Below is a small trained network, with its code and all its weights. Each question gives an input and a class and asks what happens when units are switched off, that is, made to give their printed mean instead of their output.

import numpy as np


def w(rows, s, z=0):
    codes = np.array(rows[::2]) - 128.0
    scale = np.full(codes.shape[1], s)
    scale[-1] = z or s
    return codes * scale


def norm(h):
    return h / np.sqrt((h * h).mean(-1, keepdims=True) + 1e-5)


def f(y):
    return np.maximum(y, 0)


def log_softmax(a):
    a = a - a.max(-1, keepdims=True)
    return a - np.log(np.exp(a).sum(-1, keepdims=True))


def net(x, mask):
    res = np.array(x, float).reshape(1, 6) / 4 @ E
    u = 0
    for l in range(2):
        y = f(norm(res) @ A[l][:, :-1].T + A[l][:, -1])
        res = res + np.where(mask[u : u + 3], y, B[l][:, -1]) @ B[l][:, :-1]
        u += 3
    return log_softmax(norm(res)[-1] @ U[:, :-1].T + U[:, -1])


A, B = {}, {}
E = w([
[214,142,34,125],'x0',
[185,135,81,120],'x1',
[40,97,92,67],'x2',
[215,65,131,82],'x3',
[134,131,174,253],'x4',
[123,233,147,145],'x5',
],0.0028)
A[0] = w([
[253,157,190,86,5],'0.n0',
[153,141,184,188,75],'0.n1',
[162,162,28,43,6],'0.n2',
],0.0069,0.0028)
B[0] = w([
[202,83,255,149,204],'0.n0',
[111,168,36,84,196],'0.n1',
[161,194,52,23,255],'0.n2',
],0.0092,0.003)
A[1] = w([
[5,204,221,103,82],'1.n0',
[104,53,111,120,11],'1.n1',
[157,208,89,233,5],'1.n2',
],0.011,0.0027)
B[1] = w([
[160,135,23,251,254],'1.n0',
[53,42,142,94,155],'1.n1',
[30,180,254,101,219],'1.n2',
],0.012,0.005)
U = w([
[173,182,34,31,182],'0',
[92,173,25,254,186],'1',
[55,30,125,101,6],'2',
[45,203,236,171,116],'3',
[243,114,213,128,110],'4',
],0.011,0.0017)

Each question gives the input, the list of numbers given to net, and the class t.
The units are the neurons (one row each of A and B). Each row of codes is followed by its name. A weight is (code - 128) times the scale printed after its matrix; where a second scale follows, it is the last column's (A, B and U).
mask holds one flag per neuron, layer by layer. A switched-off neuron (its flag False) gives its mean, the last column of its row in B, instead of its output. The means were averaged over made-up inputs and are rounded, as every weight is.
A unit's drop is (log p(t) with every unit on - log p(t) with that unit switched off) / (log p(t) with every unit on - log p(t) with every unit switched off).
The circuit of an input: a set's keep is (log p(t) with only the set's units on - log p(t) with every unit switched off) / (log p(t) with every unit on - log p(t) with every unit switched off). Starting from all 6 units, units are removed one at a time, each time the one whose removal leaves the highest keep (on an exact tie, the one counted first), for as long as the keep stays at least 0.8.
circuit, biggest first: the units of the circuit, biggest drop first
most important unit: the unit with the biggest drop
k most important neurons: the k neurons with the biggest drops, biggest first
top k neurons in layer l: the k neurons of layer l with the biggest drops, biggest first
drop of u: that unit's drop, to one decimal
input [0,2,1,0,5,6], class 3: circuit, biggest first -> [1.n2]
input [-7,-8,-7,6,-3,-4], class 4: circuit, biggest first -> [1.n2; 1.n0]
input [-6,8,-2,-5,-6,-7], class 2: top 2 neurons in layer 1 -> [1.n0; 1.n1]
input [-5,-7,-7,5,-2,6], class 4: 2 most important neurons -> [0.n0; 1.n2]
input [6,-3,2,-2,-1,8], class 0: circuit, biggest first -> [0.n2; 1.n0]
input [-4,5,0,4,4,0], class 4: circuit, biggest first -> [1.n0; 1.n2]
input [7,-2,-7,-8,-4,-3], class 3: 3 most important neurons -> [1.n0; 0.n1; 1.n2]
input [8,-6,-3,-3,-3,4], class 0: circuit, biggest first -> [0.n2; 1.n0]
input [2,4,8,-5,2,-8], class 2: 2 most important neurons -> [1.n0; 1.n1]
input [3,7,-2,-6,-2,2], class 0: 2 most important neurons -> [0.n2; 1.n0]
input [-3,-2,-7,0,-3,-3], class 4: 3 most important neurons -> [0.n0; 1.n2; 1.n0]
input [-1,-1,-8,-5,-8,1], class 4: 2 most important neurons -> [0.n0; 1.n0]
input [-6,4,-8,4,-7,8], class 4: 2 most important neurons -> [0.n0; 1.n2]
input [-6,-4,5,4,-7,1], class 1: most important unit -> 1.n0
input [7,-7,0,6,1,-5], class 4: 3 most important neurons -> [1.n0; 0.n1; 0.n0]
input [5,4,3,7,5,-5], class 4: 4 most important neurons -> [1.n0; 0.n1; 0.n2; 0.n0]
input [4,6,-6,8,4,7], class 4: 2 most important neurons -> [0.n0; 1.n0]
input [6,-5,7,-2,-1,5], class 0: 3 most important neurons -> [0.n2; 1.n0; 1.n2]
input [-7,-5,6,-4,-4,-8], class 1: drop of 1.n0 -> 1.0
input [6,-5,-6,-5,1,2], class 3: most important neuron -> [1.n2]
input [4,6,-4,-5,-1,3], class 3: drop of 1.n2 -> 0.3
input [1,-1,-1,0,7,7], class 3: drop of 0.n1 -> 0.0
input [7,-4,-6,7,4,-1], class 4: drop of 0.n0 -> 0.3
